In the rows, zero is written as 128.
Each row is followed by its class; each block has classes of its own.
86 136 153 123 153 181 146 137 117 90 117 88 140 123 135 152 108 86 162 156 104 101 95 105 133 138 106 136 160 88 109 133 135 113 104 -> pem
63 127 154 101 145 230 176 119 91 35 144 27 163 104 170 169 99 32 181 163 152 39 84 73 129 172 85 154 202 82 111 159 118 127 100 -> tosi
112 136 134 125 137 115 135 131 139 138 102 155 117 117 107 115 118 126 119 133 126 120 159 136 152 127 119 113 107 113 131 113 117 109 141 -> Raf
125 137 125 136 121 144 120 135 113 143 144 141 144 116 122 148 94 129 132 143 158 111 156 122 128 122 131 155 134 75 102 131 148 120 93 -> simuz
142 137 142 130 140 91 120 161 126 148 124 147 117 121 111 120 120 141 104 126 74 157 131 147 151 87 106 89 92 121 146 111 150 121 141 -> pem
170 118 136 129 164 54 110 180 131 184 78 226 87 134 91 117 139 203 101 142 83 171 149 188 137 89 101 89 84 108 151 100 129 122 157 -> nok
178 124 133 111 133 81 118 156 134 191 115 210 94 129 99 99 115 201 83 122 104 153 176 167 150 71 103 111 73 138 140 119 140 108 149 -> tosi
95 147 130 142 155 129 146 132 114 118 147 132 150 115 130 114 105 109 125 158 153 105 144 118 139 125 114 120 134 97 143 140 132 119 126 -> zik
111 152 136 133 126 114 145 120 107 134 202 165 150 122 121 115 99 127 105 146 172 117 160 131 134 105 119 129 107 92 152 139 142 121 102 -> zik
141 125 135 109 144 132 121 155 136 164 109 133 107 101 125 131 108 159 124 143 114 142 154 147 145 103 101 121 119 135 126 116 122 118 141 -> tosi
86 135 135 116 119 148 152 112 130 112 150 122 136 104 123 134 107 97 112 143 166 96 143 109 154 151 130 141 145 88 100 125 141 105 110 -> Raf
80 138 137 142 154 216 163 119 94 50 151 36 168 123 154 168 101 54 170 167 129 55 84 78 112 169 79 138 192 89 125 145 125 140 93 -> ziz
130 137 131 129 144 105 134 136 124 159 173 189 143 135 109 120 119 162 95 148 148 158 165 131 125 106 142 130 98 115 136 147 163 104 101 -> zik
164 123 124 138 128 87 111 133 155 197 140 217 117 135 97 120 90 218 80 142 133 177 193 171 136 101 120 113 72 138 125 122 158 115 108 -> ziz
156 118 127 137 156 64 102 167 152 203 90 196 90 120 99 100 111 211 90 129 74 179 167 192 160 72 119 85 84 138 140 96 137 110 155 -> pem
201 140 130 165 137 33 94 148 140 210 85 228 73 160 72 95 129 242 80 114 51 194 165 185 134 46 99 50 42 174 175 109 135 140 160 -> ziz
169 114 129 137 131 89 120 113 122 145 114 182 115 119 102 114 110 198 88 143 96 126 152 153 148 90 81 95 101 150 127 126 150 137 141 -> ziz
90 117 129 104 132 177 153 119 110 67 143 70 156 89 156 128 101 43 151 147 186 51 121 114 149 176 100 161 186 60 124 122 113 131 130 -> nok
79 136 125 123 146 240 160 109 107 53 166 35 176 110 154 161 93 39 165 183 161 47 119 79 125 179 85 154 204 89 104 142 123 128 95 -> ziz
76 145 137 115 131 186 159 98 114 79 194 106 194 111 141 151 100 71 135 173 206 95 132 88 124 156 128 167 157 88 104 165 142 123 76 -> zik
75 139 145 143 155 210 157 115 104 59 124 65 160 119 148 184 98 67 185 185 135 68 96 90 118 179 82 134 189 91 109 146 124 138 82 -> ziz
131 127 130 128 140 107 128 154 139 144 110 128 125 121 125 129 128 144 127 135 78 161 128 141 138 113 124 108 120 149 128 113 142 122 137 -> pem
157 134 133 117 103 95 134 147 126 145 161 177 112 158 100 113 128 135 96 102 141 123 146 153 123 105 128 127 103 82 141 103 134 123 140 -> nok
107 141 151 123 149 162 154 158 111 105 122 86 120 128 132 157 125 95 145 135 103 97 102 110 123 128 95 114 145 103 134 128 124 123 131 -> tosi
111 127 157 94 138 175 145 153 109 107 153 82 125 102 144 129 92 81 139 145 135 64 131 130 154 132 75 142 149 73 129 95 110 119 143 -> tosi
143 133 129 123 115 103 130 155 154 169 127 170 115 157 103 91 108 167 100 115 108 173 162 159 136 98 152 129 92 131 114 106 143 105 130 -> pem
136 142 131 107 137 106 116 122 138 133 128 137 99 145 113 100 119 120 123 108 116 95 146 146 147 122 132 114 119 115 163 124 112 128 145 -> Rizug
99 175 145 133 138 134 142 148 118 124 153 98 143 109 133 132 133 100 132 172 119 142 115 102 139 131 129 112 134 116 146 117 136 126 126 -> zik
152 139 124 99 120 98 125 156 142 154 169 141 105 153 101 114 129 152 92 112 113 159 144 150 124 112 150 136 101 123 115 111 144 128 132 -> Rizug
124 133 138 126 153 149 123 155 106 118 123 91 137 110 132 170 134 94 151 153 102 114 111 108 128 135 103 134 144 89 123 117 139 134 128 -> simuz
141 141 149 133 143 77 120 158 134 178 107 183 94 134 88 139 138 180 109 126 78 187 139 144 127 89 112 95 66 129 142 109 133 117 135 -> Raf
80 137 128 121 121 200 159 120 116 82 162 79 158 103 136 155 105 66 143 164 183 59 123 96 129 174 139 179 187 54 65 131 144 106 95 -> simuz
129 135 124 142 129 129 137 120 123 127 132 146 126 127 122 113 93 127 128 151 134 101 161 145 148 130 91 111 123 119 136 123 125 130 125 -> ziz
139 133 129 108 135 143 129 144 129 125 132 120 131 134 121 105 131 101 124 130 141 106 137 135 131 130 118 135 140 92 145 97 103 123 153 -> nok
137 127 143 113 135 127 126 128 137 148 132 141 104 117 123 129 113 127 118 120 136 111 152 149 149 107 107 109 114 119 145 129 120 115 144 -> tosi
99 137 127 138 142 181 151 115 128 87 141 105 147 107 134 153 92 85 146 172 150 77 136 110 134 163 92 131 156 97 107 147 135 114 104 -> ziz
163 150 136 124 153 43 108 161 141 177 113 182 69 149 81 105 141 183 94 115 61 173 137 157 132 75 113 73 66 144 159 125 136 134 163 -> Rizug
129 125 142 107 123 123 125 137 142 164 150 166 133 124 110 122 107 161 93 131 139 158 172 123 138 124 146 142 99 110 108 111 155 93 104 -> Raf
142 135 134 123 126 123 116 148 131 145 152 158 127 113 108 130 100 145 106 153 133 130 163 135 132 100 121 127 109 88 100 124 147 106 123 -> simuz
155 144 160 117 133 95 103 152 132 155 91 150 103 129 101 107 135 153 116 117 65 155 133 130 143 89 102 101 84 135 168 84 110 127 147 -> Raf
80 115 138 101 134 206 179 109 103 70 176 87 164 104 149 157 93 76 146 155 188 60 133 109 125 163 108 166 171 85 86 160 130 109 93 -> tosi
123 127 143 91 111 174 144 125 125 111 167 100 129 98 131 128 104 105 112 135 159 98 141 118 145 125 117 151 147 106 104 129 138 110 110 -> tosi
157 139 135 112 150 73 97 165 143 175 109 145 97 123 110 136 132 186 121 131 64 186 131 143 125 104 124 106 96 158 146 116 140 143 132 -> Rizug
84 135 125 134 127 211 172 127 109 63 180 73 173 126 151 158 80 65 148 171 164 49 127 107 125 180 101 157 183 70 94 125 130 119 91 -> ziz
135 157 120 113 133 112 116 132 125 154 139 116 112 144 112 117 126 124 125 117 118 125 147 136 142 117 134 118 118 123 151 120 117 145 147 -> Rizug
117 137 128 121 142 149 150 151 111 81 123 101 134 124 124 150 145 76 137 146 122 101 98 117 122 141 111 119 161 88 124 131 124 130 138 -> nok
106 152 133 157 142 140 148 123 124 113 121 139 121 137 115 149 109 120 137 164 127 116 122 141 135 134 100 100 127 110 133 141 121 134 107 -> ziz
152 155 123 127 124 63 119 150 132 185 135 179 94 143 89 93 112 193 92 114 110 161 163 160 139 91 143 111 81 125 124 113 143 128 141 -> Rizug
145 126 134 117 142 107 123 140 132 177 115 154 112 99 123 128 116 162 113 134 123 132 163 161 159 107 107 107 104 134 138 113 124 117 156 -> tosi
74 158 147 131 158 161 166 138 84 88 162 89 169 112 144 147 120 81 148 191 136 103 102 93 140 145 102 132 157 82 125 135 137 132 117 -> zik
154 127 131 128 121 65 119 147 139 193 119 187 107 133 94 99 122 201 82 102 99 175 172 144 136 88 129 114 69 142 140 96 144 115 145 -> Raf
154 127 145 124 155 90 111 159 135 145 96 154 115 87 114 133 137 163 105 147 91 151 118 127 135 114 111 98 120 116 133 115 154 110 142 -> nok
141 134 148 122 149 128 122 151 114 146 124 126 104 115 124 150 117 135 138 128 97 130 125 137 130 88 76 104 111 122 160 130 116 135 136 -> tosi
70 120 132 118 133 170 166 109 118 98 140 122 155 129 132 132 93 95 138 142 182 93 140 102 132 164 124 172 150 81 96 148 133 111 88 -> Raf
80 140 139 131 160 158 145 148 141 116 106 128 140 135 131 150 95 101 163 169 122 144 123 119 130 141 115 129 136 104 108 156 134 110 97 -> pem
134 136 135 116 141 135 120 159 132 117 115 106 134 95 127 144 134 110 135 152 120 151 114 125 121 134 112 122 143 115 128 112 122 135 125 -> nok
119 157 142 138 118 145 116 122 113 115 124 90 119 76 127 122 109 82 138 140 139 65 125 115 163 123 103 128 153 73 131 98 122 129 135 -> simuz
139 163 133 165 141 106 128 141 112 136 89 158 101 150 103 115 120 142 131 139 82 131 122 142 142 102 89 83 100 126 179 128 120 145 123 -> ziz
150 145 133 110 146 67 104 151 139 188 125 196 92 134 97 90 105 172 103 130 116 144 183 182 165 103 124 108 74 106 152 103 122 120 147 -> Rizug
111 140 148 122 154 123 136 135 128 132 149 148 137 108 127 104 105 116 123 162 151 110 147 149 154 126 104 136 114 89 149 105 111 117 140 -> zik
151 134 128 137 142 84 91 135 161 192 87 196 105 108 102 101 109 166 111 128 136 141 181 151 151 107 128 120 89 115 149 118 132 109 135 -> simuz
125 135 138 113 157 115 124 150 129 124 119 116 116 133 122 152 130 134 139 141 91 135 112 138 121 137 126 118 130 125 122 126 128 138 128 -> Rizug
74 129 140 117 156 184 155 134 119 64 129 70 158 121 149 151 104 40 156 154 126 82 96 99 145 156 101 134 171 83 116 148 133 121 110 -> pem

Next block, with new classes.
140 105 119 123 118 104 127 103 108 138 158 141 73 157 110 119 104 33 155 122 151 126 132 157 110 173 125 122 136 133 116 140 128 74 110 -> mibi
149 110 138 73 115 157 104 61 123 122 129 145 156 112 90 128 90 218 81 83 129 157 88 159 147 142 171 54 99 159 121 92 109 135 84 -> sika
92 96 144 128 110 122 78 130 124 133 120 149 93 105 106 124 101 113 148 105 173 134 96 138 136 130 147 127 149 139 117 99 90 139 118 -> mibi
66 144 100 142 128 130 129 151 126 146 127 141 167 127 136 141 136 160 138 59 105 133 121 166 89 113 110 101 67 111 130 106 120 143 127 -> nasek
149 156 177 122 162 123 127 111 173 152 120 102 129 164 172 155 164 28 148 121 115 171 147 147 112 242 114 89 153 138 143 109 143 165 136 -> Runim
127 123 131 147 116 82 129 138 162 147 153 127 111 104 119 92 135 97 130 70 188 95 116 145 155 105 151 156 132 137 109 133 160 112 130 -> domid
109 118 138 193 149 154 120 139 153 107 108 154 128 148 85 156 122 169 83 77 89 133 128 160 139 167 199 108 95 108 118 112 119 124 136 -> tuk
74 105 101 174 123 125 134 136 137 136 144 132 143 116 144 147 124 137 74 107 146 127 168 162 149 115 152 95 123 123 85 147 143 116 141 -> Gato
139 78 112 75 132 147 117 130 112 148 103 132 105 142 143 111 151 110 147 201 124 176 166 137 119 173 122 123 76 136 134 117 73 106 115 -> tup
117 157 133 131 137 105 86 133 115 99 152 112 82 105 125 124 115 88 148 76 213 128 111 164 173 201 129 110 126 132 123 105 109 88 109 -> Runim
101 116 113 140 141 94 119 127 138 112 179 119 126 111 132 132 170 80 134 166 154 96 128 143 135 129 144 158 125 109 109 129 167 152 119 -> tuk
121 97 93 96 130 101 122 114 129 89 176 134 112 134 137 127 113 128 123 108 146 125 127 164 119 137 126 97 144 109 94 132 112 105 107 -> sika
194 129 121 140 136 126 169 119 123 124 100 146 114 136 151 145 122 211 111 60 113 106 61 115 142 161 181 60 94 172 177 102 68 147 108 -> sika
146 96 158 133 100 118 125 107 163 146 174 133 141 127 118 131 132 92 159 114 189 95 71 177 121 177 125 119 77 141 103 109 80 107 123 -> mibi
123 90 125 109 102 160 151 130 123 175 135 138 123 154 90 129 113 98 171 89 164 147 184 144 107 147 130 71 106 111 100 152 66 100 89 -> domid
120 119 108 133 123 100 103 148 137 102 173 114 111 146 163 152 172 95 185 150 151 131 108 154 97 164 100 102 138 119 145 129 73 152 104 -> nasek
175 103 106 102 101 139 126 86 109 131 149 106 159 148 129 104 133 136 170 141 122 143 144 166 122 113 92 116 110 141 94 177 85 94 75 -> domid
122 113 142 121 96 147 146 107 128 148 150 129 131 153 115 152 113 72 159 103 151 161 173 173 78 173 98 118 118 78 72 152 90 100 97 -> Runim
140 128 156 129 160 130 115 163 99 138 132 124 141 161 92 135 124 170 82 72 146 107 138 159 114 176 137 43 102 125 162 120 126 161 105 -> mibi
162 144 124 199 120 131 162 142 135 138 145 104 134 150 142 137 138 134 139 91 131 145 136 153 90 182 186 117 124 111 150 123 66 165 108 -> ginos
110 124 102 137 87 123 152 123 86 132 201 129 86 170 128 134 107 62 154 133 173 117 136 176 87 144 122 159 117 106 104 150 95 125 80 -> ginos
101 79 122 118 171 162 128 128 162 157 100 136 177 119 123 126 183 146 139 158 112 139 166 143 119 123 145 80 55 132 142 129 135 136 130 -> tup
127 161 121 102 113 121 96 125 112 113 169 104 158 143 113 116 113 131 197 99 140 91 87 189 134 121 83 118 105 113 124 170 109 96 68 -> ginos
100 89 126 100 84 104 108 162 156 124 157 166 98 112 119 163 121 160 118 130 156 113 95 149 126 110 119 107 142 113 84 112 98 169 90 -> nasek
200 152 162 124 90 113 130 99 120 123 158 106 129 106 104 132 138 136 196 120 189 92 79 129 124 109 79 121 155 133 129 148 123 84 89 -> nasek
136 113 157 113 101 115 100 121 185 121 163 123 125 95 108 139 138 131 133 151 190 110 85 131 152 118 124 104 169 150 102 94 128 168 119 -> nasek
173 139 117 113 139 112 104 96 101 149 146 135 133 136 140 113 147 116 181 78 136 127 88 180 104 139 86 126 141 125 110 124 103 92 96 -> Gutid
145 99 150 124 108 134 111 112 145 157 130 131 173 126 76 104 142 179 126 82 143 139 110 164 80 95 108 109 105 104 112 119 126 121 116 -> nasek
154 123 133 108 118 108 170 121 141 127 152 134 116 134 147 145 130 133 109 114 151 130 115 131 102 173 169 110 86 115 131 88 111 174 110 -> sika
141 151 187 123 119 113 142 146 148 145 123 122 112 138 146 152 133 88 142 90 160 141 135 146 155 223 139 109 74 128 149 122 128 77 124 -> domid
177 100 123 169 107 96 98 115 98 127 136 130 109 110 142 133 146 197 94 73 182 151 91 155 122 151 167 92 121 128 165 129 69 107 95 -> Gutid
147 108 111 89 96 133 129 113 146 164 170 112 172 115 104 119 139 149 127 138 156 127 139 148 107 139 136 105 115 130 143 151 86 122 116 -> tup
85 106 140 113 72 118 121 103 149 137 163 127 143 96 160 150 112 85 158 134 155 161 148 164 155 150 127 142 123 127 86 163 99 48 119 -> domid
98 93 94 180 103 144 141 143 133 145 144 121 106 146 137 139 126 107 117 116 202 115 151 141 147 132 149 73 102 147 100 135 66 142 126 -> Gato
116 86 147 131 130 123 113 126 159 149 92 117 165 96 141 149 162 141 106 142 145 157 155 126 137 128 145 73 81 117 144 141 135 137 129 -> fozuf
122 106 107 116 101 131 152 120 148 145 165 118 115 139 122 134 127 59 177 142 186 107 128 112 111 158 122 104 131 136 141 151 57 133 133 -> Runim
161 136 153 134 86 119 134 113 171 173 140 114 133 143 116 135 127 64 146 94 174 118 129 162 117 111 103 138 129 116 63 138 131 158 103 -> fozuf
138 109 155 133 92 103 100 107 132 94 132 130 78 117 131 173 126 131 153 101 181 144 66 137 106 174 105 112 122 101 144 116 105 94 123 -> Gato
175 102 159 114 115 120 117 116 147 143 155 119 124 109 112 137 140 113 98 162 196 123 126 140 167 182 156 100 127 147 131 132 102 103 129 -> fozuf
139 112 152 186 154 147 101 119 156 142 101 139 177 176 110 130 163 160 121 90 90 142 144 174 106 112 168 96 99 110 153 177 127 126 115 -> Gutid
85 115 117 131 115 100 124 114 105 125 133 127 88 97 173 131 105 97 90 145 126 182 155 143 129 140 146 153 166 124 103 103 166 128 119 -> ginos
108 144 156 110 115 89 103 143 125 110 175 132 129 129 159 163 158 111 180 108 140 129 97 176 109 182 120 164 107 95 151 150 110 111 99 -> domid
159 113 153 144 140 133 138 126 162 105 116 131 140 162 110 119 120 176 83 84 122 134 128 160 117 137 169 108 84 108 106 108 130 146 120 -> sika
103 142 129 128 79 146 99 92 87 102 143 103 135 143 88 128 86 117 102 155 125 172 174 153 136 137 146 163 102 100 107 160 132 81 103 -> tuk
155 149 107 139 105 115 126 114 135 102 155 118 97 168 123 142 129 90 196 95 132 73 49 144 103 112 71 157 135 122 96 124 97 163 100 -> tuk
133 82 179 128 135 106 143 163 143 112 103 131 107 137 167 141 131 150 63 146 132 155 135 166 136 215 126 114 27 91 121 94 146 76 135 -> ginos
114 120 178 132 138 156 132 117 130 171 54 138 155 110 168 132 119 156 98 120 88 170 142 156 181 151 145 96 67 158 102 102 155 104 105 -> ginos
115 128 109 136 97 114 98 103 121 116 113 118 163 130 131 148 111 163 160 77 86 155 91 153 84 130 124 88 80 116 168 149 91 140 92 -> mibi
121 137 118 134 165 124 115 145 132 77 104 149 135 107 144 174 133 201 150 64 88 131 76 161 125 199 126 82 74 104 150 105 84 106 119 -> Runim
141 121 94 100 129 91 120 88 124 146 144 121 132 107 157 135 144 102 170 77 101 172 135 148 110 161 119 72 174 135 142 150 129 101 92 -> domid
93 104 142 112 135 156 129 123 135 98 138 133 131 146 76 151 94 149 128 136 132 79 122 116 134 82 106 62 154 127 155 173 162 117 119 -> ginos
143 131 152 98 110 153 117 98 103 128 140 145 149 162 120 179 141 121 196 149 117 100 93 169 114 124 81 123 71 122 134 192 100 109 70 -> fozuf
128 122 123 138 128 87 109 165 109 148 123 103 104 123 188 108 130 115 114 78 153 164 152 188 137 174 108 107 128 106 79 104 111 120 85 -> ginos
132 111 126 128 102 126 118 128 155 152 141 118 161 130 138 131 132 128 135 114 134 139 151 177 141 123 94 73 133 130 65 148 111 99 96 -> nasek
121 101 144 158 154 129 111 125 82 142 132 148 151 129 144 141 142 162 121 71 108 158 118 188 81 203 144 108 107 116 151 113 74 85 133 -> mibi
131 107 131 123 143 112 119 117 98 124 159 127 137 114 142 148 169 111 147 144 167 115 131 164 117 144 105 121 93 109 135 159 130 86 112 -> fozuf
166 56 101 128 103 103 170 97 121 168 169 134 110 129 140 110 126 116 75 132 156 137 138 159 118 176 155 81 106 142 124 139 110 75 106 -> ginos
130 106 138 157 139 61 112 132 119 134 90 149 93 112 179 142 176 124 128 94 113 150 101 155 111 154 135 141 78 92 149 138 177 93 110 -> Gato
119 115 127 94 93 81 87 147 166 159 137 125 123 76 104 122 131 111 124 127 185 138 118 126 148 138 177 129 124 110 138 119 109 166 114 -> fozuf
186 138 161 139 121 142 123 82 136 171 127 132 137 190 106 104 135 65 165 97 132 135 131 186 112 142 112 139 101 128 101 156 131 68 104 -> Gutid
134 113 125 202 151 167 154 130 105 109 70 138 129 158 129 171 109 178 95 102 56 196 180 137 88 190 194 66 82 116 152 112 89 143 123 -> mibi
123 124 115 146 143 221 146 83 141 120 151 127 201 163 117 167 128 171 148 124 84 159 153 178 126 166 155 60 96 168 103 124 52 152 110 -> domid
139 125 142 155 120 137 124 132 122 137 85 122 124 173 135 144 152 138 158 99 136 115 110 146 115 104 97 92 45 119 129 151 131 161 80 -> Gato
149 109 90 133 112 118 135 72 101 140 169 129 122 132 153 123 141 95 148 127 149 150 127 157 71 104 97 152 163 121 88 120 112 127 113 -> Gutid
144 126 141 157 138 101 155 150 174 140 135 131 158 101 134 112 140 181 105 76 134 77 59 151 129 129 150 143 86 127 135 88 138 143 151 -> ginos
131 77 132 110 99 111 90 116 115 126 146 120 101 117 121 105 119 104 130 145 198 145 135 158 136 143 95 135 140 105 78 139 103 47 132 -> Gato
137 131 78 143 122 118 90 111 155 98 163 96 125 178 104 79 125 77 179 103 137 129 139 183 132 101 119 135 127 137 88 163 112 132 91 -> domid
118 116 110 98 96 153 124 103 94 160 185 122 156 162 113 123 132 114 131 153 183 134 134 150 85 128 122 121 92 132 143 129 66 161 113 -> Gutid
120 135 134 163 133 154 135 97 113 129 124 132 161 138 101 156 116 147 119 85 97 174 144 163 73 178 175 90 72 111 146 104 123 152 110 -> mibi
114 141 121 146 82 137 112 84 128 140 166 138 97 140 96 146 98 68 154 102 166 156 114 167 128 189 174 131 113 131 123 132 90 83 116 -> Gato
